A new row, then its nearest point in the smallest flat space through zero that holds the last named rows above it.
In the rows, zero is written as 128.
nipob, 2 rows:
[[128 164  73 142  94 136 143 131 118 126 125 197 131  82 131]
 [143 153 141 145 146 112 109 153 146 141 127 127  65 110 128]]
New rows:
[118  93 165 118 168 140 154 122 140 122 119  80 125 176 128] -> [125  96 168 114 151 125 120 121 132 127 130  75 137 167 126]
[132 139 171 105 136 114 132 162 128 135 123 128 114 121 131] -> [133 131 142 132 140 121 119 136 136 133 128 116 105 129 127]
[127 126 134 145 123 156 157 108  85 136  84 111 139 132 134] -> [123 119 124 122 122 133 134 119 122 124 128 127 150 135 128]
ramut, 3 rows:
[[153 119  86 179 119 108 123 145  82 165 103 130 115 139 124]
 [148 143 103 187 115 122 123 142  83 171 110 121 136 155 129]
 [143 158 118 185 115 130 124 140  91 170 117 115 148 164 132]]
New rows:
[144 123 124 122 184 116 154 153 151 143 134 104 144 122 105] -> [136 133 134 122 141 105 132 145 150 127 130 121 114 141 125]
[170 125 164 179  96  98 135 136 117 112 137 129 140 116 136] -> [135 136 123 145 126 124 127 135 119 141 124 124 130 140 128]
tor:
[[126  92  99 104 158  84 105 128  83 109 139  94 123 132  69]
 [110 114 116 114 146 110 108 136 115 122 122  93 142 129 103]
 [141 100  94 119 158 118  95 125 103  95 140  82 133 143  96]
 [128 113 113 105 143 108 107 126 110 113 130 112 144 129 109]
 [120 118 113  99 132 122 112 133 103 110 138 103 130 130 111]]
New rows:
[ 90 126 101 170 147 131 176 120 129 124  90 122 125 118 161] -> [116 133 138 160 132 135 137 135 149 147 114 119 123 129 130]
[ 95 141 103 146 118  98 139 142 160 121 120 129 106 131 136] -> [113 131 136 142 128 127 138 136 135 144 120 123 121 126 124]
[137  74 104 110 118 122 114 150 148 151 101 118 121 153 116] -> [124 119 122 133 142 117 120 130 126 128 123 113 133 130 113]
bibu (3 x 15):
[[117 128 127 153 119 130 153 149 142 121 110 100 134 100 157]
 [121 179 162 139 131 110 139 129 156 154 116 140  88 152 168]
 [113 161 142 159 123 119 146 142 145 135 102 102 103 135 155]]
New rows:
[144 127 138 123 179 128 130 169 144 109 151 134 138 108 124] -> [132 117 128 121 128 131 133 130 133 127 135 138 140 112 138]
[125 156 150  80 109 125 117 119 127 143 126 136 107 172 115] -> [132 151 141 117 136 119 111 112 126 143 134 149 104 165 116]
rusu (4 x 15):
[[124 131 136 144 107 136 140 131 159 142 114 148 156 132 164]
 [147 123 101 116 134 135 111 100 119 121 150 136 156 135 132]
 [158 110 127 158  75 132 176 141 176 167 143  99 136  97 134]
 [137 126 143 150 122 114 144 124 126 151  79 117 141 148 126]]
New rows:
[145 136 121 141 122 128 120 107 152 138 123 120 167 138 158] -> [144 124 118 137 115 133 131 110 141 141 122 138 166 139 150]
[125 110 107 111 126 156 108 139 129 142 162 143 137 106 148] -> [129 127 112 117 122 143 120 125 141 118 167 142 136 114 142]
budu, 5 rows:
[[115 120 117 159 118 159 104 161 146  88 104 130 130 126 132]
 [120 107 124 151 105 155  99 149 153  92 109 141 119 125 122]
 [112 119 122 171 118 169 116 151 138 101 120 119 132 126 141]
 [135 125 119 131 115 142 101 155 133  89  99 122 124 123 133]
 [126 151 108  95 177 120 128 131 145 108 107 180 138 118 103]]
New rows:
[109 142 107 117 126  86 127 173 128 116 114 106 149 110 146] -> [123 149 116 126 135  97 121 165 122 121 101 107 143 141 135]
[139 112 114 132 164  99 142  98 134 101 121 120 149 134 174] -> [131 144 122 121 147 128 137 129 116 128 126 121 136 125 136]
nase (5 x 15):
[[133 142 119 161 108  86 138 152 101 101  62 138 100  76 113]
 [127 125 124 140 113 101 146 162 100  86  67 130  98  78 101]
 [128 129 141 124 118 107 125 147 103 124  91 131 114  90 121]
 [128 114 145 123 140 124 143 155  76  95  81 155  91  93 102]
 [132 144 130 144 111 116 137 164 117 111  79 126 109 108 134]]
New rows:
[139 125 162 133 115 138 158 123 110 135 130 131 129 120 164] -> [131 136 143 124 131 135 123 138 118 139 120 135 124 133 143]
[117 129  99 133 134 109 162 135  73  95 105 138 121 101  97] -> [127 115 117 141 133 112 145 131 101  91 101 145 104  98  93]
Teda (4 x 15):
[[132 152 126 143 140 143  98  89 111 152  95 173 111 127 146]
 [154 125 122 105 151 126 171 120  91 149 114 196 145 172 113]
 [136 144 112 155 129 110  97 163 166 120 118 121 125  64 174]
 [151 158 117 140 135  88 115 139 130 114  96 165 136  78 186]]
New rows:
[138 131 106 119 122 146  66  87 120 115 120 131  96 102 126] -> [115 145 134 146 123 142  89  95 127 134 112 126 107 116 142]
[100 146 177 122 145 158 170  94 152 135 133 131 102 125 142] -> [119 129 135 128 125 139 120 107 120 132 127 124 120 139 120]
[148 116 147 132 149  91 138 138 111 139 129 107 113 148 123] -> [130 123 130 119 126 120 143 131 122 121 133 127 136 136 122]
sutu:
[[148  67 139 151 113 119 141 162 145 113 138 132 143 124 156]
 [143  90 131 132 123 133 101 194 118 121 111 143 124 145 131]
 [141 105 131  97 101 124 135 151 148 143 139 104 139 135 146]
 [148  65 126 179 129 102 110 157 104 130 116 120 164 129 138]]
New rows:
[132  91 153 135 139 103 139 147 147 111  89 149 143 105 107] -> [135 100 133 153 130 126 128 146 127 113 126 142 131 125 136]
[129 150 152  89 101 120 145 134 159 102 120 139  95 134 166] -> [127 137 138  92 113 148 149 139 163 116 144 139 104 129 140]
Zok (4 x 15):
[[106 138 105 166 123 162 164 150 113 113 113 126 126 104 102]
 [103 142 115 150 141 147 133 115 120 104 133 120 132 120 147]
 [ 81 120 103 157 152 171 127 123 103 110 151 121 136 102 157]
 [104 154 118 148 143 142 124 102 118 103 146 117 127 127 168]]
New rows:
[111 146  91 126 159 130 141 125 146 166 139  92 118 140 177] -> [119 141 125 133 134 134 118 114 117 126 151 123 121 129 159]
[130 168 125 157 116 146  90 115 128 136 103 122 107 133  90] -> [134 153 126 140 116 127 145 130 128 122 119 126 119 131 119]
nas, 5 rows:
[[154 125  88 164 140 133 127  78 120 158 120 124 101 174 152]
 [159 123  97 128 137 122 106 110 125 142 137 145  71  88 133]
 [148 130 122 157 131 128 122 122 130 140 107 129  91 127 134]
 [139 140  94 144 166 125 134 111 120 139 151 112 126 132 126]
 [139 140 113 158 162 125 133 135 133 134  93 110  99 135 138]]
New rows:
[138 166 138 102 128 155  92 120 149 130 112 126 106 139 121] -> [131 124 128 124 124 127 123 130 131 128 113 133 113 124 136]
[129 130 104  78 133 131 137  81 126 146 118 137 133 119 144] -> [126 113  96  89 133 127 120 104 124 130 134 138 125 135 150]
[114 145 101 161 121 129  99 126  84 126 116 107 130 168 164] -> [131 129 114 147 137 132 135 109 126 139 113 118 129 168 143]
setu, 4 rows:
[[100 123  97 162 167 143 118 130 144 152 160 126 117 128  76]
 [ 97 103  84 162 169 111 122 117 162 132 167 136 106 118 111]
 [111 113  83 160 149 123 116 108 140 127 161 144 106 135 114]
 [108  99 114 113  98 128 134 131 125 141 109 122 115 118 116]]
New rows:
[170 155 127 118  80 140 130 123 100 130 117 117 152 139 134] -> [153 148 145 113  94 147 125 124  94 123 108 132 137 148 136]
[117 132 140 141 145 115  64 124 138 181 132 118 153 149 131] -> [127 139 131 139 148 137 125 133 131 135 139 125 133 130 112]
[133 161 140  83 139  92 167 108 155 120 115 148 114 146 142] -> [139 130 143 119 130 109 134 127 136 112 124 129 134 121 160]
lebu, 5 rows:
[[130  92 134  96 124 126 125 155 133 151  96 203 116 119 141]
 [196 108 117 150 163 106 118 157  87 119 145 117 153 131 120]
 [163 132 158 122 170 165  99 139 134 153 164  82 130 148 165]
 [130  99 176 160 123 140  55 122 143 138 155 143  95 141 158]
 [ 75  81 115 110 130 115 167 157 130 161  73 138 105 156 145]]
New rows:
[120 105 135 141  83 110 131  99 132 101 129 171 111 141 126] -> [106 116 131 148  96 109 112 115 132 113 119 165 112 119 115]
[124 114 107  87 132 117 141 106  99 126 123 130 126 118 111] -> [128 131 112 116 127 121 150 133 122 125 114 136 137 121 118]
[150 126 120 122 144  94 139 121 116 132  89 150 149 145 128] -> [141 113 112 122 134 112 145 146 112 128 112 144 137 125 120]
kof:
[[141 187 126 136  99 163 114 122 174 135 174 111 141 148 104]
 [114  70 129 122 155  97 141 133  85 124  87 144 116 111 150]]
New rows:
[ 99  90 120 116 123 158 115 122 132 131 152 161 148  93 164] -> [114  99 123 136 133 133 130 125 120 143 133 132 127 135 130]
[104 125 107 133 109 149 133 128 130 120 171 136 141 126 116] -> [121 126 123 138 120 146 124 123 139 144 150 124 132 142 120]
remum, 4 rows:
[[133 128 119 101 157 142 174 134 130 103 123 125 105 149 112]
 [134 120 126  77 167 143 184 124 130  94 117 125 117 145 117]
 [121 128 136  81 160 145 155 131 113  85  95 122  94 130 120]
 [135 115 123 106 152 138 161 103 128 110 134 128 135 136 129]]
New rows:
[ 87 154 122 112 109 133  99 138 107 152 111 102 173 118 142] -> [121 129 147 120 110 115  96 137 128 140 114 129 148 107 140]
[125 136 105 185 117 127 106 110  79 115 104 100 120 136 151] -> [118 132 120 171 120 139  95 104 103 120 131 126  99 118 135]
[135 112 118  87 157 132 146 139 108 102 133 132  97 136 121] -> [127 127 127 100 153 141 157 129 122 101 114 125 106 137 119]
Rap, 5 rows:
[[168 131 130 117 124 147 145 114 143 133 109 106 144 113 136]
 [148 140 142 111 110 140 142 125 132 153 134 114 149 100 129]
 [164 140 158  89 125 146 155 111 126 158 111 101 149  92 129]
 [153 105 157  94 149 119 178  95 110 126  80 123 127  94 128]
 [175 131 129 120 115 129 135 118 160 142 127 139 144  78 124]]
New rows:
[155 138 147 129 111 125  84 136 109 172 122 136 134 102 100] -> [138 150 144 108 129 128 107 133 138 157 144 137 131 101 114]
[123 137 154 129 114 129 144 138 148 147 108 157 120 108 146] -> [134 126 135 121 123 120 136 125 130 136 131 139 132 104 123]
[127 129 108 145 115 142 153 111 127 151 155 132 142  92 138] -> [134 126 126 134  97 127 147 131 133 138 144 130 148 103 132]
gupa (4 x 15):
[[145 108 127 147 146 171  50 144 131 102  99 119  99 133 134]
 [117 128 104 130 123 166  93 131 114 146 119 119 124 131 128]
 [128 140 108 151 121 188  64 132 134 125 110 107 130 141 149]
 [149 125 129 134 145 161  93 124 137  88 110 107  93 136 144]]
New rows:
[129 126 153 142 132 135 161 120 144 107 160 158 142 124 117] -> [134 132 145 131 127 103 151 127 141 118 135 134 139 127 131]
[ 99 126  94 117 108 114 148 121 119 157 156 153 161 159  86] -> [102 132 113 118 110 115 152 129 110 175 142 141 155 122 113]
[131 137 111 110 119 141  93 109 109 103 130 125  84 118 124] -> [133 121 115 116 140 154 113 121 116 117 118 113  93 129 128]
garev (4 x 15):
[[132 111 137 140 109 158 130 130 174 120 128 112 112 134 126]
 [156 122 174 145 142 173 169 138 165  79 117 128 141 154 115]
 [140 128 150 102 129 151 158 119 133  91 111 142 103 143 140]
 [148 138 142 127 140 136 149 136 121 112 115 146 163 133 119]]
New rows:
[157  92 133 156 134 137 138 144 119 105 128 151 103 122  95] -> [134 126 143 137 137 139 139 131 137 113 128 124 129 137 124]
[134 140 124 132 100 127 146 132 156 112 153 103 146 110  95] -> [135 122 130 145 120 141 126 136 152 132 129 121 144 127 118]
rerev, 5 rows:
[[124 131 135 133 121 112 128 141 120 128 111 145 168 162 161]
 [119 126 119 133 133 120 132 129 121 124 112 138 152 163 151]
 [108 124 127 145 128 111 138 140 107 128 116 145 178 179 176]
 [121 134 132 138 140 119 129 137 116 127 122 144 164 167 171]
 [110 124 124 139 128 120 135 132 115 129 124 139 154 157 155]]
New rows:
[121 167 130 130 108  86 141 121 121 156 109 105 145 165 160] -> [126 126 132 133 119 113 132 139 120 127 111 136 160 155 149]
[ 70 104 115 132  84 134 142 124 122 117 140 111 108 106 127] -> [ 82 103 112 139  94 128 145 119 116 140 144 127 116 110 107]
sapap (3 x 15):
[[112 139 142 155 112 139 100 143 142 164 112 152 116 114 132]
 [ 97 136 136 165 128 146 155 135 153 143 130 135 125 131 120]
 [108 133 107 139 125 115 183 114 147  93 114 139  92 158 103]]
New rows:
[131 118 124 120 139 126 102 118 102 114 101 137 123 155  99] -> [139 127 119 113 122 113 118 122 120 116 116 134 113 132 126]
[134 129 143 121 105 145  61 138 123 127 142 125 122 127 126] -> [141 129 136 120 120 127  85 136 118 147 121 135 131 112 140]
vis:
[[144 125 128 142 132 144 117 105 146 116 142  65 161 125 117]
 [155 127 140 139 137 146 106 104 149 123 137  77 166 130 117]
 [115 114  81 144 116 129 160 135 146 110 132  56 128 112 118]]
New rows:
[ 64 131  91 127 113 115 158 152 118 131 129 121 110 141 134] -> [ 92 123  94 129 112 114 164 145 113 116 132 127  97 116 133]
[131 145 168 112 133 145 107 115 144 138 135 184 111 131 135] -> [137 138 162 117 137 128 105 123 115 141 126 178 128 139 135]
[111 159 109 130 128 125 150 123 109  97 164 149 140 116 111] -> [101 133 126 129 121 124 137 116 103 113 150 129 119 122 134]
fave:
[[140 126 149 147 101 129 139 120 117 133  89 135 151 136 125]
 [117 179 129 144 138 158 142 119 109 118  98 156 141 113  75]]
New rows:
[111 135 135 145 168 135 133 134 134 119 131 107 140 116  90] -> [119 149 120 127 143 140 129 128 125 122 132 136 124 119 108]
[115 106 111 122 135 107 137 138 150 142 143 122 112 147 160] -> [130 104 123 116 130 114 119 134 140 132 151 113 117 133 154]
vok (4 x 15):
[[137 139 110 111 137 144 131 162 156 145 136 138 137 152 139]
 [118 120  89 134 129 120 115 175 131 130 121 127 110 131 133]
 [105  96 110 124 137 110 125 151 190 145 109 130 111  81 148]
 [130  68 153 130 128  89 104 103 121 137 130 124 110 115 160]]
New rows:
[103 116 153 111 126 115 133 138  86 132 147 162 123  67 136] -> [119 112 137 137 125 113 124 111 122 122 120 122 119 106 128]
[144 103 177 143 125 132 108 104  80 135 110  93 122 131 125] -> [136 108 157 138 120 110 116  90  85 117 134 121 123 132 130]
[130 110  93 129 126 145 107 159  85 120 136 109 127 154 131] -> [133 126 102 136 124 123 110 161  91 123 134 125 116 160 129]
mur:
[[117 146 155 128 114 131 108 136  91 116  99 127  92  92 142]
 [130 115 117 134 142 113 139 128 154 141 135 132 162 152 131]]
New rows:
[ 86 121 146 130 173 132 142 119 175 146 133 124 166 147 138] -> [127 115 121 137 144 106 138 131 154 144 128 134 167 152 138]
[135 148 127 117 127 127 140 121 120 119 189 131 133 128  75] -> [141 125 107 116 123 153 138 116 135 121 159 122 118 137 100]
[158 101 129  92 132 146 144  84 123 113 151 113  97 139 115] -> [141 129 110 115 119 156 135 116 128 118 157 121 110 131 100]
rir:
[[148 101 147 128 138 131 149 128 130 133 161 147  92 158 108]
 [174 101 123 134 118 128 177 117 150 132 157 137 120 133 139]
 [113 120 157 120 137 116 100  87 109 121 166 112  82 162 108]
 [154 106 140 130 124 126 148  90 132 126 171 122  97 148 130]]
New rows:
[139  91 130  91 173 143 115 132 147 145 107 125 102 134  98] -> [125 118 140 124 140 126 127 146 125 132 134 144 112 145 106]
[108 139 104 113 122 132 102 114 117 127 104 115 168 129 148] -> [109 150 116 127 121 124 106 121 123 123 106 109 152 107 143]
[122 152 173 154 151 147 115  97 139 134  93 155  99 157  98] -> [113 131 150 133 145 158 112 129 106 130 132 139 101 145 113]
Bamo, 3 rows:
[[105 142 124 146 162  75 110 152 144 135 179  98 178 127 127]
 [125 106 125 132 162 108 145 138 122 137 135 118 171 132 118]
 [116 173 131 131 114 104  97 140 156 125 162 125 110 113 147]]
New rows:
[143 137 134 116 148 109 106 131 159 153 154 146 123 117 139] -> [127 147 132 121 134 104 128 143 148 133 145 137 127 110 143]
[121 124 130 132 128 118 155 112 143 146 112 133 134  77 114] -> [136 124 131 116 138 121 147 135 133 134 122 142 130 117 134]
Lig (3 x 15):
[[ 84 149 136 184 107 162 120 142 110 103 139 127 181 126 172]
 [ 98 126 174 132 118 178 138 170  91 132 122 130 136 108 148]
 [165 106  80 124 148  99 112  84 158 135 120 112 106 136  84]]
New rows:
[135 110 172 132 134 149 153 136 117 153  97 148 100 133 149] -> [124 121 157 107 129 146 139 152 110 140 121 132 113 116 127]
[133 117 154 127 162 141 187 152 144 171 138 134 156 133  99] -> [130 122 145 110 130 136 136 141 119 138 123 130 114 121 123]
memif (4 x 15):
[[130 120 106 100 138 146 199 170 139 184 102 120 148 136 100]
 [ 76 111 112 101 172 119 127 130  81 160 136 170 156 147 101]
 [148 128 132 112 183  87  85 131 109 116 100 147  83 168 166]
 [ 82 116 113 118 123 150 160 132 110 161 148 140 175 116  84]]
New rows:
[138 101 143 109 144 139 127  95 150 176 141 142 134 175 149] -> [132 129 126 118 144 116 138 130 129 139 119 156 132 140 133]
[116  91 141 114 148 131 140  99 108 130 150  74  86 123 141] -> [119 121 125 127 135 134 107 138 110 121 126  88 110 130 123]
tabe (2 x 15):
[[127 134 122 146 126  98 143 142 117  98 108 116 132 124 148]
 [141  86 159  77 100 161 114  78 121 183 111 138 128 133 135]]
New rows:
[131  86 155 108 120 155 134 132 127 178 149 158 112 129 109] -> [132 112 141 100 122 161 112 104 135 166 140 140 125 133 114]
[130 103 123  86 142 154  93 111 136 164 124 139 131 158  75] -> [131 116 139 101 127 167 109 106 140 169 149 143 123 133 106]
[122 108 118 115 124 139 131  96  89 126 153 133 128 126 118] -> [130 120 134 117 124 138 123 118 129 141 128 131 127 129 126]
tebo (3 x 15):
[[ 93 128 134 138 155 120 116 127 128 130 122 118 123 116  94]
 [135 148 120 132 119 133  63  75 117  95 178 145 162 118 131]
 [128 146 159 136 147 119 148 124 100  99 126 114 115 113 144]]
New rows:
[131 155 138 125 126 158 141 123 127  85 129 121 124 119 168] -> [148 143 145 129 126 127 140 119 107 103 136 126 126 123 158]
[108 122 160 131 150 115 159 144 150 111 148  82 147 104 146] -> [119 136 148 134 146 120 146 133 113 116 119 115 115 118 129]
Guves, 4 rows:
[[128 155 132 107  69 122 155 117 158 138 110 121 160 143 137]
 [130 148 124 118 123 115 163  82 123 114  91 115 129 113  73]
 [135 113 126  94 124  98 132 114 181 112 147 121 137 171 133]
 [136 147 109 135  64 116 153 136 141 115 134 127 107 129 125]]
New rows:
[134 142 105 167 137 109 130 111 115 114 115 120  93 116 100] -> [133 131 113 144 131 121 140 119 108 108 125 127  94 108  93]
